Below are the code and all the weights of a small trained network. Each question names an input and a target symbol and asks about switching units off, where a switched-off unit gives its printed mean instead of its output.

import numpy as np


def w(rows, s, z=0):
    codes = np.array(rows[::2]) - 128.0
    scale = np.full(codes.shape[1], s)
    scale[-1] = z or s
    return codes * scale


def f(y):
    return np.maximum(y, 0)


def softmax(a):
    e = np.exp(a - a.max(-1, keepdims=True))
    return e / e.sum(-1, keepdims=True)


def log_softmax(a):
    a = a - a.max(-1, keepdims=True)
    return a - np.log(np.exp(a).sum(-1, keepdims=True))


def net(x, mask):
    ids = ['ΔΘαβελπφω'.index(c) for c in x.split()]
    T = len(ids)
    res = E[ids] + P[:T]
    u = 0
    for l in range(2):
        r = res
        for j in range(2):
            rows = slice(2 * j, 2 * j + 2)
            q, k, v = (r @ M[l][rows].T for M in (Q, K, V))
            z = softmax(np.where(np.tri(T) > 0, q @ k.T / 2**0.5, -1e9)) @ v
            o = O[l][rows]
            res = res + np.where(mask[u + j], z, o[:, -1]) @ o[:, :-1]
        u += 2
        y = f(res @ A[l][:, :-1].T + A[l][:, -1])
        res = res + np.where(mask[u : u + 4], y, B[l][:, -1]) @ B[l][:, :-1]
        u += 4
    return log_softmax(res[-1] @ U[:, :-1].T + U[:, -1])


Q, K, V, O, A, B = {}, {}, {}, {}, {}, {}
E = w([
[109,206,163,109,192,146,14,175,154],'Δ',
[151,3,10,142,222,110,69,141,75],'Θ',
[107,114,197,106,177,194,123,126,186],'α',
[36,157,89,115,187,187,122,93,169],'β',
[104,178,63,158,219,150,117,128,150],'ε',
[80,160,189,155,205,182,181,243,148],'λ',
[165,135,101,97,184,159,42,12,191],'π',
[251,152,124,130,204,75,98,119,150],'φ',
[229,124,186,103,176,104,94,117,166],'ω',
],0.0083)
P = w([
[66,103,171,106,139,78,131,170,163],'0',
[161,143,162,176,1,84,123,112,112],'1',
[157,131,142,169,71,133,150,112,116],'2',
[169,130,132,167,100,160,169,117,131],'3',
[126,155,158,138,50,148,183,96,82],'4',
[122,142,134,118,110,144,175,119,100],'5',
[121,137,136,96,127,141,160,121,109],'6',
[138,137,92,100,137,154,182,124,98],'7',
[144,125,161,182,108,143,174,145,122],'8',
[133,132,120,178,114,140,167,129,158],'9',
[104,107,134,169,164,77,157,109,153],'10',
],0.0078)
Q[0] = w([
[131,133,144,129,155,127,123,115,128],'0.h1',
[132,124,124,137,163,129,124,134,136],'0.h1',
[139,104,117,104,132,143,140,121,50],'0.h2',
[201,185,91,116,7,239,144,139,54],'0.h2',
],0.021)
K[0] = w([
[117,117,122,129,132,127,135,130,124],'0.h1',
[133,102,132,115,128,123,147,124,113],'0.h1',
[140,111,122,172,63,132,186,79,79],'0.h2',
[55,100,166,252,25,20,91,108,148],'0.h2',
],0.022)
V[0] = w([
[51,116,149,179,114,134,137,151,106],'0.h1',
[114,3,96,98,148,113,112,155,63],'0.h1',
[68,104,151,89,87,195,33,79,138],'0.h2',
[193,39,219,109,125,176,169,167,124],'0.h2',
],0.018)
O[0] = w([
[102,139,112,136,133,102,183,176,127,81],'0.h1',
[101,141,71,147,98,165,131,171,247,4],'0.h1',
[124,61,163,213,149,112,137,89,137,69],'0.h2',
[108,171,48,169,142,66,104,80,128,72],'0.h2',
],0.011,0.0042)
A[0] = w([
[155,125,60,197,32,117,115,148,56,29],'0.n1',
[146,63,99,115,10,155,163,118,66,9],'0.n2',
[113,150,172,126,111,115,138,88,8,72],'0.n3',
[242,168,131,150,87,106,221,104,114,116],'0.n4',
],0.011,0.0013)
B[0] = w([
[191,71,189,122,166,116,178,180,97,141],'0.n1',
[149,161,67,65,160,45,163,96,110,143],'0.n2',
[190,177,92,157,172,192,116,135,180,255],'0.n3',
[3,129,138,150,152,197,128,122,145,195],'0.n4',
],0.0069,0.0085)
Q[1] = w([
[126,174,170,115,227,156,143,77,29],'1.h1',
[179,144,105,116,253,161,133,162,230],'1.h1',
[136,72,64,155,23,110,120,186,253],'1.h2',
[159,127,114,121,245,149,125,162,223],'1.h2',
],0.023)
K[1] = w([
[186,41,68,137,34,77,150,170,43],'1.h1',
[80,88,172,58,170,46,76,152,120],'1.h1',
[105,226,157,139,192,200,140,101,252],'1.h2',
[82,88,154,60,194,48,87,166,171],'1.h2',
],0.026)
V[1] = w([
[33,173,130,157,145,109,186,228,66],'1.h1',
[163,238,112,126,116,63,12,217,94],'1.h1',
[125,165,175,253,173,55,95,89,125],'1.h2',
[54,115,5,121,161,84,181,67,155],'1.h2',
],0.016)
O[1] = w([
[69,140,230,67,142,64,217,85,60,254],'1.h1',
[254,174,144,148,84,44,92,225,17,166],'1.h1',
[83,132,96,140,189,109,16,164,70,11],'1.h2',
[102,227,150,218,195,88,165,157,176,121],'1.h2',
],0.008,0.0071)
A[1] = w([
[210,124,144,134,8,65,175,110,81,5],'1.n1',
[149,136,147,106,9,80,208,50,74,181],'1.n2',
[69,102,110,63,80,160,50,125,25,12],'1.n3',
[158,188,173,121,101,74,146,151,61,75],'1.n4',
],0.012,0.0024)
B[1] = w([
[26,199,107,136,171,208,202,106,49,251],'1.n1',
[194,132,94,127,201,91,68,198,190,253],'1.n2',
[178,113,135,231,98,90,254,150,125,164],'1.n3',
[140,34,72,106,43,112,127,52,215,240],'1.n4',
],0.0079,0.031)
U = w([
[145,56,228,145,134,61,197,151,82,118],'Δ',
[123,189,217,125,83,83,178,154,190,60],'Θ',
[63,156,187,131,173,22,132,143,87,193],'α',
[62,92,242,54,112,105,180,90,117,93],'β',
[186,118,210,2,175,111,175,221,145,247],'ε',
[108,99,153,73,122,13,167,110,144,3],'λ',
[113,49,163,138,140,128,141,166,170,8],'π',
[113,184,146,56,74,117,163,126,83,180],'φ',
[188,129,155,117,103,26,77,177,136,144],'ω',
],0.0027,0.0034)

Each question gives the input, a string of symbols that net reads in full, and the target symbol t.
The units are the heads (2 rows each of Q, K, V and O) and the neurons (one row each of A and B). Each row of codes is followed by its name. A weight is (code - 128) times the scale printed after its matrix; where a second scale follows, it is the last column's (O, A, B and U).
mask holds one flag per unit, layer by layer, with each layer's heads first. A switched-off unit (its flag False) gives its mean, the last column of its rows in O or B, instead of its output. The means were averaged over made-up inputs and are rounded, as every weight is.
A unit's drop is (log p(t) with every unit on - log p(t) with that unit switched off) / (log p(t) with every unit on - log p(t) with every unit switched off).
The circuit of an input: a set's keep is (log p(t) with only the set's units on - log p(t) with every unit switched off) / (log p(t) with every unit on - log p(t) with every unit switched off). Starting from all 12 units, units are removed one at a time, each time the one whose removal leaves the highest keep (on an exact tie, the one counted first), for as long as the keep stays at least 0.8.
units of the circuit, in order: the units of the circuit, biggest drop first
unit that matters most: the unit with the biggest drop
k most important neurons: the k neurons with the biggest drops, biggest first
heads that matter: for each layer, one digit per head in row order, 1 if its drop is at least 0.15 and else 0, layers parted by /
input α Δ ε ε φ, target α: unit that matters most : 0.n3
input φ α φ π α ω β ε ω, target φ: units of the circuit, in order : 0.h2; 1.h1; 1.n1
input ε ε φ, target ε: units of the circuit, in order : 0.h2; 1.n2; 1.h2
input α Θ φ π Θ ε ε α Δ α Δ, target α: units of the circuit, in order : 0.h2; 0.h1; 1.h2
input ε φ β ε λ φ ε ε Δ λ, target ε: 2 most important neurons : 0.n3; 1.n2
input α ε ε ε ε ω π φ π, target α: units of the circuit, in order : 0.h2; 1.h2; 0.n3
input π φ ε π ε Θ β φ ε Θ, target π: units of the circuit, in order : 1.h1; 0.h1; 0.h2
input φ ω φ, target φ: units of the circuit, in order : 0.h2; 1.n1; 1.h1
input π α ω π φ α ω φ, target π: units of the circuit, in order : 1.h1; 0.h2; 0.n3
input φ ε ε, target φ: units of the circuit, in order : 0.h2; 1.h1; 1.n1
input ε λ λ, target ε: units of the circuit, in order : 0.h2; 1.n2; 1.h2; 1.h1
input ε ε α Θ, target ε: 2 most important neurons : 1.n2; 1.n4
input ω ε ε ε ω ε φ, target ω: heads that matter : 01 / 11
input φ α α φ α Δ ε φ ε, target φ: most important neuron : 0.n3
input β Θ φ π φ φ φ φ Θ, target β: units of the circuit, in order : 0.h1; 1.h1; 0.h2
input π ω Δ φ α π, target π: units of the circuit, in order : 1.h1; 0.n3; 0.h2; 0.h1
input ε ε ω φ ε λ α Δ, target ε: 3 most important neurons : 1.n2; 0.n3; 1.n4
input Δ ε α π λ π ε ε φ, target Δ: units of the circuit, in order : 1.h2; 1.n3; 0.h2
input Θ β π α, target Θ: heads that matter : 10 / 01
input π φ ε, target π: 2 most important neurons : 0.n4; 0.n3
input ω φ β, target ω: unit that matters most : 1.h2
input α ω ε α π β, target α: heads that matter : 01 / 01
input λ π λ α ε φ ε ε, target λ: 3 most important neurons : 1.n4; 0.n3; 1.n2
input ε φ ε ω α Δ Δ ω, target ε: 4 most important neurons : 0.n3; 1.n2; 0.n4; 1.n4
